What can hang from each mark
ruvop: kovut kuzo
kefa: bodi gezafa
bodi: kekil kuzo
gezafa: gimik kovut ruvop
muzit: kekil kovut
doru: pibaluf
regud: bodi kuzo lipop muzit
kovut: lipop regud
pibaluf: gimik kuzo
kekil: doru kovut pibaluf
gimik: bodi kefa kovut pibaluf regud
lipop: doru gimik kekil kovut
kuzo: kefa lipop pibaluf regud

Each row was made from one small tree. Brackets hold a mark, then the marks that hang from it, in alphabetical order. Every link used is in the known rows. Write each row's tree.
Each row is shifted at random along 4 fixed directions that mean nothing.
Known rows
(lipop (doru pibaluf) kekil kovut): [-155  -93    1  105  227  125   45   12   43   15 -146  126  -33  175
   88  -28  -90  -10 -148 -113  133  -74  125   69  -80  -96  252   29
   41   11   37  193 -144 -104  205  -36  -30  -97 -188   -8   -7  -64
   67   -4  -71   75  -14   39   47 -310  -54   67  108  111   80  -44
  207  -12  238  -23  186  -56  146    0   73]
(muzit (kovut (lipop doru))): [-146  -48   25   40  -68   23  149 -105   17  -48   73 -178  -55   65
  -16   76  103   63   78   93 -106   85  -21   -8  137 -136 -171 -135
 -110  -36  -82  -75  109    7  -19   42  135  -17 -223 -101   32  -84
  -48   -9  -49  -70   12  142   62   14   53  -98 -144 -152 -116   18
  -62  139 -143  -62 -252   15   26  -37   28]
(gezafa (ruvop kovut kuzo)): [-160   56   68 -127 -166   62 -130 -137  -88  104  -33 -426  152  112
 -235   81  340  176   -5   67   32 -110  -32 -262  262  -83 -317 -325
   -8 -280 -103 -192  190   49   91  -97  186  -64 -186 -150   -7   61
  194  -16   84   46  103  255  125 -132  -97 -209 -366 -379 -230  107
  -25  150 -315  -59 -453  151  121  -77  -19]
(muzit (kekil (pibaluf gimik)) (kovut regud)): [  -2  -71  -15  223  199   86 -107  -34 -126  102  -84 -277   79  352
  196   40  189   82   -4   16   41 -182  145 -139  158    2 -105 -313
   48 -186   -5   93 -114   30  138 -106   36  -84 -344 -128 -122 -195
  151  -18   21   15   96  194  235 -184 -238 -224  -55 -144 -273  170
  150  119 -139   68 -179   72  282 -123  130]
(muzit (kekil doru kovut (pibaluf kuzo))): [ 148 -153  -33  155  245    1  -56  -26  -84  -36  -98 -269  -80  337
  117   65   35  -43  215  -52 -215 -110  251 -168  137  110 -152 -185
  -50 -191  -31  118 -105  -90   71  -40   55   -4 -170  -98 -192 -101
  -36  -52    6  -73   30 -101  274 -267 -140 -120  -41  -40 -214   86
   60  164  -78   36  -75   14  199   70  141]
(gezafa (kovut (lipop doru kekil)) (ruvop kuzo)): [-305  -38  -43    2   33   69   36  -57  -18   26  -43 -290  -16  181
  -81  128  165  111  106  -25  -15  -47  -68 -162  102 -263 -127 -165
  -91  -82 -169  -57   72  -48   46   -5  200  -74 -119 -120  -98  -55
   -4  -48  -38   74  220  151   93  -96   18  -53 -271 -263 -107  158
   25  235  -28 -109 -287   -5  128  -74   31]
(kuzo (kefa bodi) (regud lipop muzit)): [  30   87   45  198  -80  191 -191  -43  -34  107  -36   67  104 -115
 -108  -38   61  155 -355   90  -43   21 -144 -152 -120 -187   89  -87
   43  -22   19 -131   56  123   74   91   12 -222 -124 -139  186 -290
   97   -8  -25  144  246  273  171  -39  -44   -9  -47 -158  -44   52
  -98   60   63 -194  -57   74   18 -229  -52]
(kekil kovut (pibaluf kuzo)): [ -40   95   16  124    6 -117 -143  -32   64 -104  -36 -147  -53   10
 -114  -40   19   30  109   -9 -319   53 -145 -165  -47    1 -140   86
  -64  136  -10   95  132   72  -60  208   63  -18  220   -2   14  -30
 -107   20  137  -15  243  -68   35  -69   81   68  -37  -80  -78   -8
 -212  162  -22 -133   75   23 -120  -26  -25]
(gezafa (gimik bodi) kovut): [ -50 -143 -111   -4  172  -58  132   10  -89  -37  -16 -158 -105   51
  -71  113  -12  -38  177  -60  177   38   33 -118   18 -122 -119  -16
 -109 -120 -122   35  -45 -117   64   -5   32  -18 -104    4 -100  -11
  -94  -34  -29 -101   82  -82   19  -63   45  -82   13  -13  -18   92
   62   73  -93  -48 -217  -65   53   36  -14]
(bodi (kekil doru kovut) kuzo): [ 182   71   98 -156   40   -7 -120   -8  -33  -42  -62 -107   62   -3
  -76 -102   38    4   25   88 -203  -59  113  -27   60  169  -79  -66
   42   81   -6   19  122  158   84   38  -65  -61  204   57    7  -67
   94   19   77  -11  125   54  -52  -40   61  -32    7   95  -98 -146
  -97   11 -104   36  217   59 -103   70  -25]
(kekil (doru (pibaluf (gimik bodi) kuzo)) (kovut lipop regud)): [-137  286  108  124 -168 -222 -168  -85   90  -79  -20 -200   42  -61
 -167 -115  126  174    7  172 -378   75 -377 -136  -44 -153 -188   85
  -51  276  -89   35  289  237 -119  316   72 -159  423   71  259 -211
    5   64  237    4  447  100  -14   55   10   10 -168  -89 -178   96
 -296  266 -105 -243   66  127 -246 -125 -161]
(muzit (kekil (doru (pibaluf (gimik bodi) (kuzo kefa)))) kovut): [ -40    3   -3  224  306   22  -37   26  -81   43  -95    2    9  144
  112  -31  -53   66  -68   21  -42  -40   17  -97 -168  -88   37 -101
   46   47   11  155  -89  119  113   83  -34 -118   -3  -32   42 -239
   29  -46   19   84  258   63  229 -214 -160    2   77   25  -95   81
   27  119  -33 -102  205   54   94  -14   39]
(lipop doru (gimik kefa)): [  57  120  194 -189    0  -22   69   86  -95  165 -108  213  281  -29
   63 -269  -30   56 -315   81  316 -121  212  203  -37  155  243 -138
  298   91   94  -22  -15   82  277 -161 -282 -106   89  218  114  -84
  478  -27   18   59 -190  213 -242 -311  -40   27  243  310  106 -198
  130 -213   88  157  366  161  -21   -4  -92]
(muzit (kekil (doru pibaluf)) (kovut lipop)): [   5 -111  103  104   52  100   58  -97 -103   21   26 -223   19  216
  125   30  128   35   44  136  -89  -74  131    3  242  -47 -180 -243
  -23 -119  -46  -33  -10  -11  124  -92   27  -27 -326  -80   35 -165
   99   -3   -7 -100  -25  198  140  -85 -145 -248  -98 -140 -272   55
   73  154 -200    5 -156   60  167   -1   44]
(lipop doru (gimik (bodi kekil) (pibaluf kuzo))): [ -73 -280  -59   -1  141 -113  389  -61  -41 -177   52 -271 -178  225
  -69  147    8  -47  200    6  -20   81  147  -45  138 -125 -170  -71
 -189 -219  -68    7   86 -170  -12   11  132   -6 -316 -120   15   -8
 -214  -32  -79 -181 -113  -16   72 -239   90  -58 -128    7  -77   -5
   23   90 -195   -7 -337  -42   83   77   52]
(pibaluf (kuzo (kefa bodi) regud)): [ 117    5    2   27  100    4 -109  110  -47   28  -92  117   70  -10
  132 -126 -132    9  -59   47   14   73   91  -20  -80   49  153  -58
  102  -39  148  -16  -49 -129   95  -33 -126    3  199   54   59  -66
   69  -58  -85  -27  -63    0   28 -108  -75   89  145  101   10  -83
  -55  -16  105   11  102   16   31  -21  -23]
(gezafa (gimik (bodi (kuzo lipop pibaluf)) kefa kovut regud)): [  68   37   46   62  240  -64   49   73 -279   67 -123  111   77  -99
  -18  -56 -136  110 -213   16   95  -17  -12 -228 -178 -245   72 -127
   76 -112  -36  -43  -68  -88  122   45 -122 -156   52    8  112 -263
  129  -63   73  116  200   53   47 -245 -105    0  101   -2   25   17
   30   22 -107  -76   -2   78   19   58 -136]
(bodi (kekil doru (kovut (lipop gimik) regud)) (kuzo pibaluf)): [ 150    3   71  -88    9    5 -104  -26  -74  -61  -57 -227   53  137
   92  -56   67   36   38  148 -273  -58   75  -59  196   58  -81 -134
    0  -17  -11   -9  106  -21  109  -14  -35  -99  106  -42  102 -146
   69   41   -4  -59   75  170  -68  -60   14 -114  -86  -32 -225  -45
  -68  111  -79   23  -28   13   32  -60   15]
(gezafa (kovut (lipop gimik kekil))): [ -99 -181   -4  -21  132  -22  130   42  -66    5  -77 -142   -3  220
  123   27   21  -41  121  -16  162  -57  176   41  124  -21    4  -93
   16 -100  -53   64  -85 -189  128 -183  -37    1 -134   21  -77   28
   75  -28 -109  -93 -137   83  -96 -168   -3  -81    8   20  -60   -3
  100   44   15  106 -130  -68  148   27   60]
(kekil doru (kovut (lipop gimik)) pibaluf): [  43  117   67  119  -34 -122  -53  -49    7  -66  -48  -86  -35   76
    8  -48   16   40   67   51 -314  -14  -94  -34   18   -7  -78   84
  -36  152  -53   84   69   71    1  141    1 -128  156   21   94  -98
   -2   42   80  -14  167   -2  -75 -107   70   27  -11   18 -109    6
 -113  126   71 -102  109   26  -75  -30  -32]
(bodi (kekil doru (pibaluf gimik))): [ 199  138   63   29  224  -15 -226  148 -117  152 -189  171  203  122
  226 -201  -86    5 -151    8   86 -247   97   88 -185  225  312    5
  273  176   91  212 -167  160  179  -83 -237 -162  309  150  -39 -148
  284   17   46  192  124  -35  -64 -193 -191   82  261  306   -7  -57
  102 -131  213  100  609   63   32   11   41]
(kekil doru (kovut (regud lipop)) pibaluf): [ 165  -11  -20  166   93    0 -196  -85  -59   21 -140 -247  -38  209
   30   67  117   65   43  -27 -190 -162  113 -245  118   33 -107 -173
  -44 -145  -87   78  -71  -12   45   10   79 -161 -164 -144  -72 -184
   66   13   28   48  164  -27  241 -205 -134 -142 -125 -123 -253  159
   20  151    8  -24 -168   54  170  -47   85]
(muzit (kovut lipop (regud bodi))): [-132   99   23  210  -50   38 -123  -22   34    1  -44  -39   -1  -21
   44  -26   23  122  -29   78 -109   72 -192  -98  -60 -175  -38  -58
  -36  116   47   59   58   79   -5  133   22 -138   59  -49   59 -133
  -39   24  -12   67  284  108    5  162   33    9  -83 -152 -126   37
 -124  116  -20 -105  -68   35  -54 -204  -70]
(lipop doru (gimik kefa (kovut (regud bodi kuzo)) pibaluf)): [ -98    3   63   43  -57  -62  138  -86  -31 -103  -33 -138  -33  -90
 -205  -37    0  115 -102   40   13  139  -39 -173  -16 -196 -117 -121
  -92  -30   11  -57  198  -11   76  204   25 -154 -171  -38  104 -173
  -23  -22   32  -33  194  159  -44 -204  216    6  -38  -53  -36  -71
  -70   71 -179 -152 -198   94 -111 -166  -80]
(gezafa (gimik kovut pibaluf) ruvop): [-103  -38  -26    3  125  -43   53  -53 -178   54  -25 -229   26   96
  -94  104  136   73   13  -35  176  -81  -43 -225   70 -207 -167 -132
  -49 -173 -167  -78   -2  -48   63   -8  103  -69 -202  -76 -114 -110
   66  -23   75   43  169   89   98 -139 -113 -166  -80 -205  -81  177
   84  156 -211  -66 -282    6  120    6  -19]
(kovut (regud lipop muzit)): [  41  -94 -100  163  182  105 -175   88  -56  -10 -162  125  -51   23
  159    5 -161   -6  -38  -55   74  -23  -11 -138 -152  -37  216  -20
   33  -22    5  192 -184 -112   41  -20 -114  -99  -91  -79 -143 -107
  -86   -6 -119  106  162  -69    8  -39  -18   63  109  -12  -14    6
   -5  -23  174   34   90  -67   82 -105   53]
(kekil (doru (pibaluf (kuzo kefa lipop (regud bodi)))) kovut): [ 124 -157 -109  137  251   30  -56  -68  -59  -43 -112 -166 -126  192
   59  149  -20    4   55  -19 -216  -35  155 -286   63  -91  -58 -168
 -127 -262  -76   27  -96 -189   86    0  116  -75 -170 -224   36 -153
  -76  -42  -67  -16   82  -42  408 -305 -169 -117 -120 -173 -204  142
  -20  188   17 -110 -293  -47  246   78  115]
(kovut (regud (bodi kekil (kuzo lipop pibaluf)))): [ 106 -204 -129   99  177  109  -61   47  -56 -133  -34  -36 -150   71
  190   87 -163  -64  124   21 -176   74   19 -127   24  -81   67  -19
 -130 -106   78   92  -61 -240   67    0   -8  -22  -44 -156   31  -63
 -264    2 -168  -58   77  -53   74   72   67    7  -27  -74 -125  -27
  -62   58   65  -30 -148 -136  108  -81   68]
(pibaluf (gimik bodi) (kuzo kefa)): [ -91  101  -28   69  109 -132  -33   35   -6   82  -67  -71  102   56
  -56  -27   48  121 -121   20    3  -38  -86 -154 -189  -80   34  -91
   72   22  -28   18   45  155  -41   71   47 -103  216  -25   81 -138
   98  -43   69  146  213   65  179 -135 -152   62  -56  -17   -6  147
  -70   87  -39  -69   40   98   10  -53  -11]
(regud bodi kuzo lipop): [ -53  -87  -55  153   90  196 -164    7   10   83 -133    4  -19    7
  -44   41  -75   53 -147  -69   85  -97  -31 -250 -222 -102  147  -89
   -6  -33   56  133  -72   46  107   14    2 -190 -117 -133  -33 -106
  -23  -30 -108  196  311  -75  211  -37  -33   72  -78  -99  -41  111
  -61   26  152  -90   -3   43   57 -149   21]
(gimik kefa kovut (pibaluf kuzo)): [-191  223  179   50 -193 -150   19 -181  -31   32   52 -362  141 -111
 -441  -16  314  271 -222   94 -191   33 -220 -312  -10 -258 -358 -212
  -31  -11 -134 -267  358  295 -155  279  244 -141   14  -99  150 -262
  152   -4  307  144  354  297  200 -127  -28  -99 -299 -339 -125  119
 -175  257 -460 -223 -264  232 -151  -95 -121]
(ruvop (kuzo kefa lipop)): [ -61  136    5   55   -5   70  -45   31  -15   31  -14  109   23 -111
    0   -7  -79  111 -141   41 -175   20 -164 -109 -146 -187  107  -12
   20   87   35  -61   41   12   14   92   10  -70  172  -92  168  -65
  -17  -33  -42  161  183  118   33  -90   59  136  -54 -132   32   -4
 -130   41  166 -146   59   33   -4  -67  -13]
(kuzo (lipop kekil) pibaluf (regud muzit)): [ -12 -198  -79  263  139  253   -1   -7 -122   12   -5    4  -56  187
  165  136  -32   -1 -126  -32 -119  -31   10 -141   60 -243   92  -69
  -76 -255  -24  -37 -126 -288  138  -61   89  -70 -452 -261   44 -215
 -132  -38 -144    6    3  173  265 -245 -111 -108  -92 -236  -59  109
   52  119  104 -140 -305 -134  296  -93  131]
(bodi kekil (kuzo (lipop (doru pibaluf)) (regud (muzit kovut)))): [  24 -206  -54   -8  197  228   45  -38  -98 -130    4  -55  -92   62
   55   85  -54  -30  -27   96 -164   46   73  -98  101 -132   14 -104
 -109 -120  -63    6   27 -121  149   -1   15  -28 -322 -199   33 -155
 -156    2 -104  -63   83  168  102 -136   66  -94  -21 -134 -123 -112
  -71   61  -47  -54 -112  -97  116   37   77]
(ruvop kovut (kuzo (kefa gezafa) (lipop gimik kekil) pibaluf)): [ -57  -85   -4   79   26  112  -11   23  -71  -38  -83   -1  -29  103
  153   23 -110   53   41   36  -50  140  -21 -112   46 -115   84  -86
   -6 -208  112  -38  -22 -292  198  -60   -4  -48  -61 -149  184    1
  -73  -58 -219  -59 -119  185    9 -342   78   61  -10 -101  -47  -80
  -67   50   69 -127 -194  -52  151  -98  104]
(muzit (kovut (lipop kekil) regud)): [-245   31  -29  216 -129  -39   60  -85  126 -214  103 -170 -202  -28
  -37   81   40   66  215   67 -332  249 -281  -36   68 -272 -230   93
 -230  152  -46   22  200  -11 -149  256  160    0  -38  -84   94  -42
 -333   23  -41 -127  227  158  -67  171  293   13 -167 -214 -106    1
 -215  228  -82 -185 -239  -77 -124 -161  -13]
(gezafa (gimik kefa regud) (kovut (lipop doru kekil))): [-122  -85 -155   99  356  -68  129   91 -105    1 -170   36 -107  116
  133   86 -148   38   82 -148  199   16   62 -111 -172 -248  169  -80
  -12  -64 -145  129 -213 -177   41   10  -24 -112   -3  -14 -166 -137
  -29  -94 -119  113  165  -22   22 -284   23   58  125   55   65  114
  184   60  164   -5   -1  -85  125   47   81]
(doru (pibaluf (gimik (bodi kekil) kovut))): [  58 -220 -103  122  395 -216  118  147 -105 -235  -91  201 -219  -35
  163  -19 -395 -187  258  -30  105  162   -3   53 -195    7  127  261
  -65   80   38  313 -153 -244   37   41 -208   77  135  120   30   42
 -323   10  -69 -171    7 -290 -189  -35   99  162  343  295   58 -222
  -21  -55   21   -8  282 -189  -75  171   13]
(kekil (doru (pibaluf gimik (kuzo lipop))) kovut): [ -12   23   94  -75  -61 -135  -22  -99  -11  -70   28 -270   37   38
 -113  -38  143   29   96  150 -237    3  -41  -87  158   46 -222  -34
  -48   14 -118  -23  207   62   33   61   65    5   50   23  171  -80
   78   11  146 -162   64   90   79 -193  -33 -149 -110  -59 -182    1
 -225  184 -171 -101  -85   70  -57   95  -13]
(gezafa (kovut (lipop kekil))): [-240 -159 -140  139   21  -47  154  -96   85 -184   80 -302 -264  100
  -94  241   69   -6  309  -55 -217  165 -139 -123   81 -271 -241   56
 -286  -45 -187   -4   88 -113 -168  144  272   29 -150 -165  -49    1
 -361  -12  -75 -101  157   15  100   80  196  -33 -233 -247  -88  137
  -79  266  -78 -164 -401 -152   25  -33   94]
(kovut (lipop (gimik kefa pibaluf (regud kuzo)) (kekil doru))): [-102  100  130   81 -124 -115  130  -70  -33  -58    0 -133   17   -6
 -119  -52   61  155  -98   75 -170   41 -115  -86    2 -234  -99  -64
  -29   42  -50  -79  188   47  -37  167   37 -161  -20   -5  184 -161
   49  -23   75   21  190  249  -81 -234  141    0 -133  -84  -65   36
  -78  124  -90 -124 -103  115  -99  -89  -90]
(kekil doru (pibaluf (gimik bodi))): [  77  -21  -61  140   67 -183   57  -20  -19 -142   29  -79 -142   50
   -8   35  -65  -38  191   12 -212   77  -93  -43  -40    0  -96  140
 -123   50  -56  117   41   14  -67  163   44  -43   35   12   53  -60
 -202    9   59 -110  135 -168   26  -58   77   50   26  105  -58   35
  -87   85  -23 -129   22  -16  -69   16    2]
(doru (pibaluf (gimik (bodi kekil) kefa (kovut regud)) kuzo)): [   8 -122 -114  132  414 -245   -4   92 -108 -124 -186  -42  -98   94
   80   13 -183   -8  123  -38   67   45   28 -193 -183  -74   54  -33
  -10  -65  -44  215 -115 -117  -43   58  -81  -35  167   -3  -14 -121
 -128  -20   23   18  179 -150   71 -170  -99   80  127   92  -74    9
   23   78 -114   19   74  -50   37   89   27]
(pibaluf (kuzo (regud bodi))): [  19 -200 -232  166  345    8  -44  151   -7 -127 -141  146 -213   90
  228   72 -330 -120  212 -142  -15  118   57 -142 -228  -23  202   87
  -80  -68   89  276 -214 -283    8   27  -50   38   84  -59 -183   60
 -338  -66 -190  -10   76 -343  107  -77   21  202  149   86   52  -27
  -52   -1  231   -4   61 -165   81   54  102]
(regud (bodi kekil) muzit): [ 163 -340 -119   88  253   74   20   58  -78 -137  -84  -19 -145  113
  108   78 -179 -162  186  -30   74   49  195  -64   18   87   47  -59
  -81 -193   46  167 -137 -203  101 -106  -95    5 -273  -92 -179   31
 -228  -16 -159 -123  -45 -125   14  -24   72  -32  116   57  -65 -139
   35  -66  -56   86  -61 -140   95    5   91]

Write each row's tree
[ -71 -176 -181  135  248  -12   62    7   12 -156   -5  -88 -216  191
  121  169  -92  -49  178  -75 -271   32  -54 -134  -57 -150   37   88
 -168  -51  -87  144  -63 -126  -81   72  126   11  -70 -186  -19  -19
 -308  -24  -80    0  131  -94  150  -98   68   89  -64  -72  -39  109
  -70  141  125  -63 -106 -139  114   47  139] | (bodi (kuzo (lipop (kekil (pibaluf gimik)))))
[ -12 -144  -19 -169  -28 -283  171  -22  -21 -186   93 -318  -37    5
  -76    5   51  -48  302  116  -49  173   68  -55  171  135 -265 -113
  -74 -106  -91  -41  213  -74  -80  -17   35  182   -6   46   32   98
  -69  -52   40 -292 -159   44  -64 -125  143  -81  -24   13 -103  -99
 -201   88 -313   66 -235   27  -75   92   42] | (pibaluf (gimik kefa) kuzo)
[ 124  173  165  118   -5    3 -319   46  -81  134 -176   24  205   14
   64 -219   35   91 -199   58   10 -189   15  -81   -9  126   91  -86
  204  122   97  107  -29   67  201  -47 -190 -155  154   97   61 -154
  327   42  105   98  138  108  -78 -142 -125  -38  100   33 -134  -63
  -46  -15  106   32  253  138    6 -126  -77] | (kekil (kovut (regud lipop)) pibaluf)
[   5 -157  -65   37  -74   68   34 -169   53 -171  146 -349 -167   65
 -178  184  154   24  135   82 -358  158 -104 -130  169 -181 -280  -19
 -276 -171  -59 -179  213   25 -144  165  271  -30 -171 -240  163  -97
 -297   30  -10 -126  121   71  210  197  108  -89 -293 -226 -183  111
 -100  234 -249 -180 -431  -57   -5  -85   27] | (kefa (bodi kekil (kuzo pibaluf)))
[ 131 -194  -54   63  223  -66   43   -7 -220   -9  -95 -213  -11  155
   89   81   -7    9   49    6   25  -77  205 -263  120  -22  -73 -264
  -22 -332  -54  -12  -88 -248  103 -117   12    4 -308 -138  -45 -116
   51  -69  -33  -72  -45   40  203 -363 -138 -157   -7 -125 -167   61
   21   76 -137   25 -334   16  233   74  119] | (kekil (pibaluf (gimik kovut (regud (kuzo kefa lipop)))))
[-236  -79 -123  142  158  -40   51  -49   37 -102  -98 -218 -140  196
  -22  129   43   84   45 -112  -84   41  -69 -247  -55 -230  -39  -13
 -132 -103  -73  152    4  -85  -75  147  186 -108 -149 -177  -79  -42
 -169   -5  -18   63  199   -4  121 -223   28   51 -141 -186  -50  147
  -10  179   22  -81 -267  -60  108  -81   78] | (lipop (gimik (pibaluf kuzo)) (kovut regud))
[ 126  -56   15  194  113   61  -61 -119  -70   35  -41 -302  -32  304
    5  102  185   39   61  -28 -226 -166  168 -164  186   14 -220 -208
  -67 -190  -80    3  -47   53   63    0  136  -98 -291 -156  -93 -185
   48  -16   68   -1  107   58  328 -205 -160 -202 -152 -141 -242  174
  118  181 -124  -42 -181   61  205  -11  111] | (muzit (kekil doru kovut pibaluf))
[  59  160  218   73 -116 -152   -1    8 -125   17  -15   86  158 -255
 -150 -216  -32  124 -230  118   60   82 -101  -62  -90  -67  -41  -63
  109   76  112  -77  162   78   67  127 -145 -118  104  142  224 -128
  196   -7  191    6  121  179 -158 -112   67    3   90   31  -19 -174
 -106  -61 -191  -88   93  186 -205  -78 -219] | (gimik kefa pibaluf (regud bodi))
[-285  282   63   46 -235  -51 -190  -12   36  -27  -20  -29   61 -157
 -100  -80   70  166  -15   95 -116  129 -437  -61  -58 -208  -75  139
   -7  260  -31    3  226  112   -4  189   16 -125  345   54  160    7
  -21   48   50   74  345  218 -253  140  193   93 -105 -169  -36  -26
 -230  129   25 -198   43   25 -200 -224 -147] | (gezafa (ruvop (kovut (lipop gimik) regud)))
[  62  -85   80  156  129  162  -65   86 -117   41 -114  172   68  107
  248 -126 -147  -21 -141   24   -9  -38  114   40   37  -28  225  -50
   97  -40  107   64 -124 -271  297  -99 -165  -77 -160    1   58 -208
   96  -32 -117  -41  -97  147  -23 -287  -61  -35  153   67    4 -132
   44    1  186  -28  110  -59  153  -91   37] | (kuzo (lipop doru (kekil (kovut (regud muzit)))) pibaluf)
[ -60   56  -70  240   31  193 -184  -26   12   53  -74   60    9  -15
  -81   45   14   94 -232  -43  -58  -11 -173 -211 -184 -200   88  -16
  -31  -17    2   45  -15  108   35  146   67 -211 -124 -159  -24 -189
  -76    6   17  191  375   72  201   -3  -40   33  -74 -169   -8  110
  -38   44   79 -186  -45    2   20 -198  -17] | (kuzo (regud bodi muzit))
[  31   31 -108  192  323   51 -166  114 -121   77 -241  126    0    7
  122  -30 -220   79 -165 -125  200  -53  -32 -291 -314 -190  255  -85
   61  -21   91  158 -214 -110  146   92 -126 -206  109  -53 -131 -208
    7  -44  -72  247  368  -75   79 -178  -86  111  190  -10   34  110
  100    6  165  -82  124  -12   87 -160   10] | (gezafa (gimik (kovut (regud bodi (kuzo kefa))) pibaluf))
[ -24   13 -106   99  227 -208   61    4  -84  -49  -87  -45  -63    5
  -93   76  -34  110  -26  -44  -33   44  -77 -250 -209 -187  -34  -74
  -50 -102 -130   55  -10   93 -160  153   67 -123   67  -82   40 -142
  -80  -48  103  124  281  -49  157 -110  -48   78  -55  -14  -11  144
   -5   70 -144  -56 -105   57  -18   57  -37] | (pibaluf (gimik (bodi kuzo) kefa regud))
[ 193  251  155   55 -115  -31 -280    1  -12  -14  -82  -94  121  -66
    1 -200   18  106  -71  160 -333  -44  -75  -69   43   77  -34  -61
   84  239   82   -9  169  127  111  138 -121 -152  370   74  148 -208
  147   45   69   41  280  207 -125  -33   94   -6   16  -10 -180 -103
 -164   84   40  -92  259  108 -130 -186  -66] | (bodi (kekil doru (kovut lipop (regud (kuzo kefa))) pibaluf))
[ -12 -224 -109   84  177  103   50  -85   -4 -102  -16 -203 -185  168
  -41  205   46   16  106  -13 -222   58   52 -164   44 -195  -85  -56
 -200 -231  -78  -26   -3  -53  -84   46  208  -81 -208 -254   25  -91
 -221  -16 -108   -4   90  -33  276   44   -2  -10 -207 -156 -115   99
  -13  179  -63  -63 -335  -96  133   37   75] | (kefa (bodi kekil (kuzo (lipop kovut))))
[ 109 -320  -55  -23  166  132  -50  -25  -97   32 -181 -300    4  292
  105   71   54  -27   61  -46  228 -132  425 -228  259  108  -51 -401
  -12 -464   57   67 -139 -300  240 -276   -3  -26 -487 -133 -216   15
  131  -50 -147 -109 -179   -8  187 -228 -165 -217  -90 -114 -209   42
  181   12 -115  182 -466   16  330  -59  106] | (lipop (kovut (regud bodi kuzo)))
[ -46  -89  -63   49  176   55  119   37  -41   30 -135  132  -33  102
   74   14 -103    7  -95  -81  197  -34  127   -4 -114  -87  200  -44
   15  -89   39  139 -131  -77  135  -32  -57 -146 -178  -18  -34  -42
   29  -42  -96   57   16  -45   31 -254   -8   57   80  145   69   -7
  127 -103  160   22   19    0   81   10   17] | (lipop doru (gimik (regud bodi)))
[ -87   37   41   32 -144  -63  101  -51   38  -42   -5  -94   17   10
   -4  -33   49  107  -49  121  -34   86  -54    3   76 -138  -23 -126
  -37   25   -1  -55  136    0   34   49   -3 -138  -22  -20  161 -113
   60    4  -46  -31   52  210  -99  -16  128  -19  -93  -26  -95   -7
  -42   49  -12  -30 -176   75  -42 -195  -70] | (kovut (lipop doru (gimik kefa)) (regud bodi))
[-133  146   60   22  -89  -26   31  -36    1   16   33  -83   97  -29
 -113  -52   99  136 -212   67  -95   24 -154 -102  -47 -164  -27  -19
   21   71    9  -88  182   88   24  139   63  -99   68  -47  184 -108
   76    0   76   68  158  262    7 -207   40   18  -83 -131  -13   36
 -127   81  -11 -145  -51   80  -40 -118  -46] | (lipop (gimik (pibaluf (kuzo kefa regud))))
[-123   96   81   66 -183   78 -102 -105   78  -27    9 -214   45  -53
 -216  -25  189  117  -96   80 -109   35 -131  -94   82 -104 -158  -52
  -62   66   28  -12  243  164   65  135  108 -145  -69  -43  116  -82
   33   50   69   -5  243  251   11   66  133  -78 -186 -166 -118  -46
 -117   90 -115 -135 -151   67  -92 -219  -65] | (lipop (kovut (regud (bodi kekil))))
[ 121   62   49  145  130  241 -192   72 -138  161 -130  156  160   96
  148 -104  -27   51 -266    2   56 -160   93  -42  -87   18  195 -134
  174  -32   55   57 -153   52  210  -59 -138 -157 -119  -12 -112 -246
  187  -34   -5  152  150  129  113 -184 -188  -40  118   36  -16    8
  118  -54  116    0  244   58  124  -92   21] | (kuzo (regud (muzit (kekil doru))))
[ -93  -42   37   25  -14 -125  174  -80  -20 -132   10 -135  -75  -14
 -203   35   76   62   87   50   20  183  -59  -74   52 -130 -200    7
  -99  -58 -104  -46  171   79   17  111   75 -105  -88    2  138  -79
  -58   -5   15 -130   59  176  -52  -75  195    4  -62   -9  -21  -54
  -50  102 -243  -90 -214    0  -80  -33 -103] | (lipop (gimik (bodi kekil) (kefa (gezafa ruvop))) kovut)
[ -79  -11   75   81   32   10   13   45 -147   25   -7   81   85  -56
  105  -82  -65   38 -125   75    6   32 -101  -23  -39  -93   96   45
   60    4   25   51   21 -130  160  -12  -48  -40  -76   27  203 -115
   80  -22    6  -56   -8  143  -32 -218  -35  -20   74  -21   15  -94
 -115   33   63 -117    5  -17   36   -8    2] | (kuzo (lipop kovut) (pibaluf (gimik regud)))
[  25  -82  -21  145  222  -27  108  -20  -72  -53  -66   27 -125  118
   18   89  -73   -5   -1   -7 -129  -51    8  -53  -54 -173   18   92
  -88  -28  -82   97  -75  -44   58   45    8 -151  -58  -84  169 -133
  -96   13  -34   14  110  -26  110 -190  -33    1  -38   26  -56   49
   17   82   71  -98  -12  -68   83  104   -8] | (kuzo (lipop (gimik (bodi (kekil (doru pibaluf) kovut)))))
